Here is a tiny trained network, its code and every weight. The questions are about switching its units off for an input and a class, where a switched-off unit gives its printed mean instead of its output.

import numpy as np


def w(rows, s, z=0):
    codes = np.array(rows[::2]) - 128.0
    scale = np.full(codes.shape[1], s)
    scale[-1] = z or s
    return codes * scale


def f(y):
    return np.maximum(y, 0)


def log_softmax(a):
    a = a - a.max(-1, keepdims=True)
    return a - np.log(np.exp(a).sum(-1, keepdims=True))


def net(x, mask):
    res = np.array(x, float).reshape(1, 6) / 4 @ E
    y = f(res @ A[0][:, :-1].T + A[0][:, -1])
    res = res + np.where(mask, y, B[0][:, -1]) @ B[0][:, :-1]
    return log_softmax(res[-1] @ U[:, :-1].T + U[:, -1])


A, B = {}, {}
E = w([
[171,82,65,218],'x0',
[124,208,156,96],'x1',
[115,214,254,169],'x2',
[235,186,133,54],'x3',
[144,85,152,44],'x4',
[154,79,202,227],'x5',
],0.0085)
A[0] = w([
[121,95,200,145,171],'n1',
[66,121,134,127,197],'n2',
[34,165,62,80,193],'n3',
[43,165,192,71,173],'n4',
[100,172,86,185,254],'n5',
[159,183,130,208,164],'n6',
[121,97,113,181,148],'n7',
[137,152,202,122,126],'n8',
[149,65,61,118,174],'n9',
[130,102,143,213,149],'n10',
[165,119,89,149,150],'n11',
[251,165,162,45,179],'n12',
[75,61,81,120,182],'n13',
[137,180,166,219,123],'n14',
[142,120,80,91,162],'n15',
[201,220,145,134,217],'n16',
[154,112,149,106,110],'n17',
],0.014,0.0074)
B[0] = w([
[93,166,148,152,186],'n1',
[111,129,138,190,180],'n2',
[50,98,219,136,221],'n3',
[76,221,96,198,229],'n4',
[182,97,193,188,211],'n5',
[245,118,162,133,198],'n6',
[166,72,141,133,178],'n7',
[131,214,90,105,189],'n8',
[101,86,144,172,216],'n9',
[169,117,156,157,194],'n10',
[118,2,115,157,172],'n11',
[89,153,125,83,253],'n12',
[123,78,97,236,208],'n13',
[177,135,132,139,205],'n14',
[112,81,149,131,188],'n15',
[140,151,162,72,241],'n16',
[138,167,171,119,145],'n17',
],0.009,0.014)
U = w([
[84,195,134,64,34],'0',
[87,18,72,254,128],'1',
[31,156,196,198,252],'2',
[161,230,24,188,51],'3',
[194,140,216,148,133],'4',
[166,207,125,89,43],'5',
[73,63,142,79,109],'6',
[35,178,182,77,126],'7',
],0.0093,0.0042)

Each question gives the input, the list of numbers given to net, and the class t.
The units are the neurons (one row each of A and B). Each row of codes is followed by its name. A weight is (code - 128) times the scale printed after its matrix; where a second scale follows, it is the last column's (A, B and U).
mask holds one flag per neuron, in row order. A switched-off neuron (its flag False) gives its mean, the last column of its row in B, instead of its output. The means were averaged over made-up inputs and are rounded, as every weight is.
A unit's drop is (log p(t) with every unit on - log p(t) with that unit switched off) / (log p(t) with every unit on - log p(t) with every unit switched off).
The circuit of an input: a set's keep is (log p(t) with only the set's units on - log p(t) with every unit switched off) / (log p(t) with every unit on - log p(t) with every unit switched off). Starting from the 12 units with the biggest drops (on a tie, the unit counted first), units are removed one at a time, each time the one whose removal leaves the highest keep (on an exact tie, the one counted first), for as long as the keep stays at least 0.8.
units of the circuit, in order: the units of the circuit, biggest drop first
unit that matters most: the unit with the biggest drop
top k neurons: the k neurons with the biggest drops, biggest first
drop when u is switched off: that unit's drop, to one decimal
input [0,-3,-3,7,8,5], class 7: units of the circuit, in order -> n12, n6
input [0,-2,0,-1,-7,5], class 4: unit that matters most -> n6
input [4,2,-1,1,0,-6], class 6: units of the circuit, in order -> n4, n2, n10
input [-7,-6,4,-6,-8,4], class 4: units of the circuit, in order -> n6, n14, n10
input [-6,1,-3,3,-2,4], class 5: units of the circuit, in order -> n3, n9, n13
input [1,-3,8,2,-2,-8], class 7: units of the circuit, in order -> n13, n16, n10
input [-8,4,0,2,-7,4], class 3: units of the circuit, in order -> n4, n3, n8, n9
input [-3,4,-4,-8,-8,-1], class 1: top 3 neurons -> n13, n16, n12
input [-4,-2,-4,0,4,1], class 1: top 2 neurons -> n16, n13
input [0,3,-4,-4,-8,-8], class 1: top 2 neurons -> n13, n16
input [2,7,6,6,8,-2], class 7: top 3 neurons -> n12, n6, n14
input [-1,8,2,7,-5,7], class 5: top 2 neurons -> n8, n12
input [-7,0,7,-6,-8,5], class 4: top 2 neurons -> n6, n14
input [7,1,2,7,6,-7], class 0: units of the circuit, in order -> n12
input [-5,1,-6,-2,7,-2], class 1: top 2 neurons -> n13, n16
input [-2,8,-3,8,5,-8], class 7: drop when n3 is switched off -> 0.2
input [-3,0,8,2,-1,-8], class 7: drop when n16 is switched off -> 0.1
input [1,-1,-4,7,1,1], class 6: drop when n11 is switched off -> 0.1
